Below are the code and all the weights of a small trained network. Each question names an input and a target symbol and asks about switching units off, where a switched-off unit gives its printed mean instead of its output.

import numpy as np


def w(rows, s, z=0):
    codes = np.array(rows[::2]) - 128.0
    scale = np.full(codes.shape[1], s)
    scale[-1] = z or s
    return codes * scale


def norm(h):
    return h / np.sqrt((h * h).mean(-1, keepdims=True) + 1e-5)


def f(y):
    return y / 2 * (1 + np.tanh(0.7978845608 * (y + 0.044715 * y**3)))


def softmax(a):
    e = np.exp(a - a.max(-1, keepdims=True))
    return e / e.sum(-1, keepdims=True)


def log_softmax(a):
    a = a - a.max(-1, keepdims=True)
    return a - np.log(np.exp(a).sum(-1, keepdims=True))


def net(x, mask):
    ids = ['αζμξπτφψω'.index(c) for c in x.split()]
    T = len(ids)
    res = E[ids] + P[:T]
    u = 0
    for l in range(2):
        r = norm(res)
        for j in range(2):
            rows = slice(4 * j, 4 * j + 4)
            q, k, v = (r @ M[l][rows].T for M in (Q, K, V))
            z = softmax(np.where(np.tri(T) > 0, q @ k.T / 4**0.5, -1e9)) @ v
            o = O[l][rows]
            res = res + np.where(mask[u + j], z, o[:, -1]) @ o[:, :-1]
        u += 2
        y = f(norm(res) @ A[l][:, :-1].T + A[l][:, -1])
        res = res + np.where(mask[u : u + 4], y, B[l][:, -1]) @ B[l][:, :-1]
        u += 4
    return log_softmax(norm(res)[-1] @ U[:, :-1].T + U[:, -1])


Q, K, V, O, A, B = {}, {}, {}, {}, {}, {}
E = w([
[117,86,138],'α',
[175,118,139],'ζ',
[111,101,132],'μ',
[115,119,83],'ξ',
[83,132,136],'π',
[119,252,149],'τ',
[69,106,207],'φ',
[154,72,191],'ψ',
[71,76,189],'ω',
],0.027)
P = w([
[253,181,178],'0',
[142,145,127],'1',
[137,153,113],'2',
[178,202,155],'3',
[171,211,157],'4',
[162,196,148],'5',
[180,176,149],'6',
[202,213,169],'7',
[179,199,157],'8',
[154,162,133],'9',
],0.003)
Q[0] = w([
[175,150,101],'L0H0',
[169,116,103],'L0H0',
[100,177,63],'L0H0',
[198,133,96],'L0H0',
[192,132,153],'L0H1',
[143,140,105],'L0H1',
[103,111,69],'L0H1',
[249,181,140],'L0H1',
],0.018)
K[0] = w([
[212,122,46],'L0H0',
[108,116,103],'L0H0',
[73,152,75],'L0H0',
[131,104,6],'L0H0',
[130,47,88],'L0H1',
[111,115,112],'L0H1',
[82,70,247],'L0H1',
[157,75,54],'L0H1',
],0.012)
V[0] = w([
[156,95,171],'L0H0',
[121,59,65],'L0H0',
[179,181,27],'L0H0',
[150,88,101],'L0H0',
[99,158,2],'L0H1',
[133,116,227],'L0H1',
[98,162,86],'L0H1',
[7,104,216],'L0H1',
],0.0089)
O[0] = w([
[115,84,171,120],'L0H0',
[225,76,145,84],'L0H0',
[143,125,96,17],'L0H0',
[2,33,177,80],'L0H0',
[108,42,81,135],'L0H1',
[121,243,158,148],'L0H1',
[54,113,80,168],'L0H1',
[33,137,157,255],'L0H1',
],0.0066,0.0034)
A[0] = w([
[241,101,244,114],'L0N0',
[80,13,105,156],'L0N1',
[187,128,144,114],'L0N2',
[107,209,115,254],'L0N3',
],0.011,0.0035)
B[0] = w([
[219,177,115,157],'L0N0',
[40,42,25,162],'L0N1',
[87,218,91,123],'L0N2',
[152,1,57,255],'L0N3',
],0.0079,0.0081)
Q[1] = w([
[233,204,219],'L1H0',
[255,131,186],'L1H0',
[77,178,106],'L1H0',
[233,74,142],'L1H0',
[196,168,241],'L1H1',
[95,87,162],'L1H1',
[189,87,11],'L1H1',
[96,205,62],'L1H1',
],0.0077)
K[1] = w([
[197,63,249],'L1H0',
[118,50,164],'L1H0',
[101,173,95],'L1H0',
[96,218,107],'L1H0',
[176,129,118],'L1H1',
[122,176,167],'L1H1',
[103,94,104],'L1H1',
[154,119,159],'L1H1',
],0.016)
V[1] = w([
[102,119,96],'L1H0',
[172,141,112],'L1H0',
[129,2,159],'L1H0',
[23,78,172],'L1H0',
[108,96,56],'L1H1',
[9,2,202],'L1H1',
[194,238,21],'L1H1',
[183,101,120],'L1H1',
],0.0076)
O[1] = w([
[155,168,129,155],'L1H0',
[138,112,115,131],'L1H0',
[130,129,91,3],'L1H0',
[91,181,118,102],'L1H0',
[101,217,168,151],'L1H1',
[133,115,107,234],'L1H1',
[116,168,94,78],'L1H1',
[1,98,186,70],'L1H1',
],0.0091,0.0027)
A[1] = w([
[156,98,6,12],'L1N0',
[114,103,177,58],'L1N1',
[144,140,46,187],'L1N2',
[144,164,81,255],'L1N3',
],0.015,0.004)
B[1] = w([
[180,9,218,251],'L1N0',
[86,84,135,146],'L1N1',
[98,60,110,255],'L1N2',
[60,86,78,242],'L1N3',
],0.015,0.0059)
U = w([
[91,137,148,66],'α',
[193,163,99,221],'ζ',
[62,126,186,37],'μ',
[162,4,56,146],'ξ',
[54,175,221,99],'π',
[65,172,45,253],'τ',
[117,125,120,16],'φ',
[173,166,180,200],'ψ',
[134,135,150,81],'ω',
],0.011,0.0038)

Each question gives the input, a string of symbols that net reads in full, and the target symbol t.
The units are the heads (4 rows each of Q, K, V and O) and the neurons (one row each of A and B). Each row of codes is followed by its name. A weight is (code - 128) times the scale printed after its matrix; where a second scale follows, it is the last column's (O, A, B and U).
mask holds one flag per unit, layer by layer, with each layer's heads first. A switched-off unit (its flag False) gives its mean, the last column of its rows in O or B, instead of its output. The means were averaged over made-up inputs and are rounded, as every weight is.
A unit's drop is (log p(t) with every unit on - log p(t) with that unit switched off) / (log p(t) with every unit on - log p(t) with every unit switched off).
The circuit of an input: a set's keep is (log p(t) with only the set's units on - log p(t) with every unit switched off) / (log p(t) with every unit on - log p(t) with every unit switched off). Starting from all 12 units, units are removed one at a time, each time the one whose removal leaves the highest keep (on an exact tie, the one counted first), for as long as the keep stays at least 0.8.
units of the circuit, in order: the units of the circuit, biggest drop first
k most important neurons: the k neurons with the biggest drops, biggest first
k most important neurons of layer l: the k neurons of layer l with the biggest drops, biggest first
heads that matter: for each layer, one digit per head in row order, 1 if its drop is at least 0.15 and else 0, layers parted by /
drop when u is switched off: that unit's drop, to one decimal
input ψ α ψ μ φ ξ π, target π: heads that matter -> 01 / 00
input φ α ζ, target ζ: heads that matter -> 01 / 00
input τ α π τ ξ φ, target π: most important neuron of layer 0 -> L0N3
input π π α μ φ μ, target π: heads that matter -> 11 / 10
input μ π π ψ, target ψ: 2 most important neurons of layer 1 -> L1N3, L1N2
input π π μ, target τ: units of the circuit, in order -> L1H0, L0H1, L1N0
input α μ π ξ π ξ π, target τ: units of the circuit, in order -> L0H1, L1N0
input ξ φ ψ ψ α, target π: units of the circuit, in order -> L0H1, L1N0, L1N2
input τ ψ ζ π τ τ α τ π ψ, target ψ: 2 most important neurons -> L0N0, L0N3
input π φ μ τ ζ τ, target τ: 2 most important neurons of layer 1 -> L1N3, L1N0
input τ φ μ α, target π: heads that matter -> 11 / 10
input π α α, target τ: 2 most important neurons -> L1N0, L0N1
input α τ α π ψ μ π π τ τ, target τ: heads that matter -> 00 / 00
input ζ ξ ψ τ, target ξ: units of the circuit, in order -> L0H1
input φ π τ α α ψ ζ, target ζ: heads that matter -> 00 / 00
input φ π μ, target π: heads that matter -> 01 / 10
input τ ξ ζ μ α π ξ α π, target τ: 3 most important neurons -> L1N0, L0N1, L1N2
input π ξ α τ τ τ τ φ, target π: drop when L0N3 is switched off -> 0.1
